Here is a tiny trained network, its code and every weight. The questions are about switching its units off for an input and a class, where a switched-off unit gives its printed mean instead of its output.

import numpy as np


def w(rows, s, z=0):
    codes = np.array(rows[::2]) - 128.0
    scale = np.full(codes.shape[1], s)
    scale[-1] = z or s
    return codes * scale


def f(y):
    return y / 2 * (1 + np.tanh(0.7978845608 * (y + 0.044715 * y**3)))


def log_softmax(a):
    a = a - a.max(-1, keepdims=True)
    return a - np.log(np.exp(a).sum(-1, keepdims=True))


def net(x, mask):
    res = np.array(x, float).reshape(1, 8) / 4 @ E
    y = f(res @ A[0][:, :-1].T + A[0][:, -1])
    res = res + np.where(mask, y, B[0][:, -1]) @ B[0][:, :-1]
    return log_softmax(res[-1] @ U[:, :-1].T + U[:, -1])


A, B = {}, {}
E = w([
[163,181,99,111,125,169],'x0',
[175,199,98,98,134,200],'x1',
[164,175,98,109,124,162],'x2',
[133,137,124,129,126,134],'x3',
[168,176,96,106,126,159],'x4',
[128,127,128,127,137,132],'x5',
[5,113,30,125,27,172],'x6',
[26,185,78,57,255,62],'x7',
],0.0052)
A[0] = w([
[73,135,93,53,41,208,175],'n0',
[38,143,77,35,253,59,106],'n1',
[217,136,202,174,227,152,85],'n2',
[217,64,91,208,19,115,77],'n3',
[93,105,193,210,136,138,232],'n4',
[197,32,193,142,21,185,75],'n5',
[111,72,128,101,173,140,143],'n6',
[175,56,215,142,70,198,93],'n7',
[119,77,141,119,140,81,252],'n8',
[7,116,25,166,40,176,107],'n9',
[72,148,104,106,229,78,164],'n10',
[140,58,83,191,145,43,82],'n11',
],0.0055,0.0023)
B[0] = w([
[161,112,144,165,200,45,201],'n0',
[126,178,133,49,62,178,253],'n1',
[150,181,196,133,163,64,193],'n2',
[56,131,162,78,94,151,195],'n3',
[104,163,102,149,119,198,179],'n4',
[115,197,102,57,62,138,214],'n5',
[101,108,104,88,150,156,139],'n6',
[49,172,141,66,100,157,188],'n7',
[113,124,51,176,122,173,183],'n8',
[177,177,249,126,239,3,225],'n9',
[99,134,73,62,47,192,209],'n10',
[156,119,72,130,138,98,139],'n11',
],0.0059,0.0041)
U = w([
[119,146,111,141,133,139,253],'0',
[137,115,107,93,111,113,216],'1',
[95,141,97,44,56,169,14],'2',
[154,158,184,138,178,2,25],'3',
[109,148,86,170,128,151,143],'4',
[118,97,90,131,135,170,120],'5',
[164,96,69,127,122,109,90],'6',
],0.0088,0.0035)

Each question gives the input, the list of numbers given to net, and the class t.
The units are the neurons (one row each of A and B). Each row of codes is followed by its name. A weight is (code - 128) times the scale printed after its matrix; where a second scale follows, it is the last column's (A, B and U).
mask holds one flag per neuron, in row order. A switched-off neuron (its flag False) gives its mean, the last column of its row in B, instead of its output. The means were averaged over made-up inputs and are rounded, as every weight is.
A unit's drop is (log p(t) with every unit on - log p(t) with that unit switched off) / (log p(t) with every unit on - log p(t) with every unit switched off).
The circuit of an input: a set's keep is (log p(t) with only the set's units on - log p(t) with every unit switched off) / (log p(t) with every unit on - log p(t) with every unit switched off). Starting from all 12 units, units are removed one at a time, each time the one whose removal leaves the highest keep (on an exact tie, the one counted first), for as long as the keep stays at least 0.8.
circuit, biggest first: the units of the circuit, biggest drop first
k most important neurons: the k neurons with the biggest drops, biggest first
drop when u is switched off: that unit's drop, to one decimal
input [8,-8,8,0,7,1,8,4], class 3: 2 most important neurons => (n9 n0)
input [-1,5,8,1,8,5,-8,-5], class 3: 3 most important neurons => (n2 n10 n1)
input [8,1,3,3,-2,-7,-2,-8], class 2: circuit, biggest first => (n5 n7)
input [-5,-3,1,4,5,-3,-4,6], class 2: circuit, biggest first => (n1 n10)
input [-5,2,-6,8,-2,1,-8,7], class 1: 2 most important neurons => (n10 n1)
input [-1,6,-2,2,-4,2,7,0], class 3: circuit, biggest first => (n9 n0)
input [-3,-8,-6,4,-8,8,-8,-1], class 0: 4 most important neurons => (n4 n9 n8 n0)
input [-2,-8,-3,3,-5,2,-5,8], class 2: 2 most important neurons => (n1 n10)
input [7,8,5,-5,5,-5,6,3], class 6: most important neuron => (n0)
input [2,6,2,-2,7,6,8,7], class 3: drop when n0 is switched off => 0.4
input [-4,8,5,3,1,-6,8,1], class 3: drop when n9 is switched off => 0.4
input [-6,-1,-7,6,6,4,8,-2], class 3: drop when n10 is switched off => 0.1
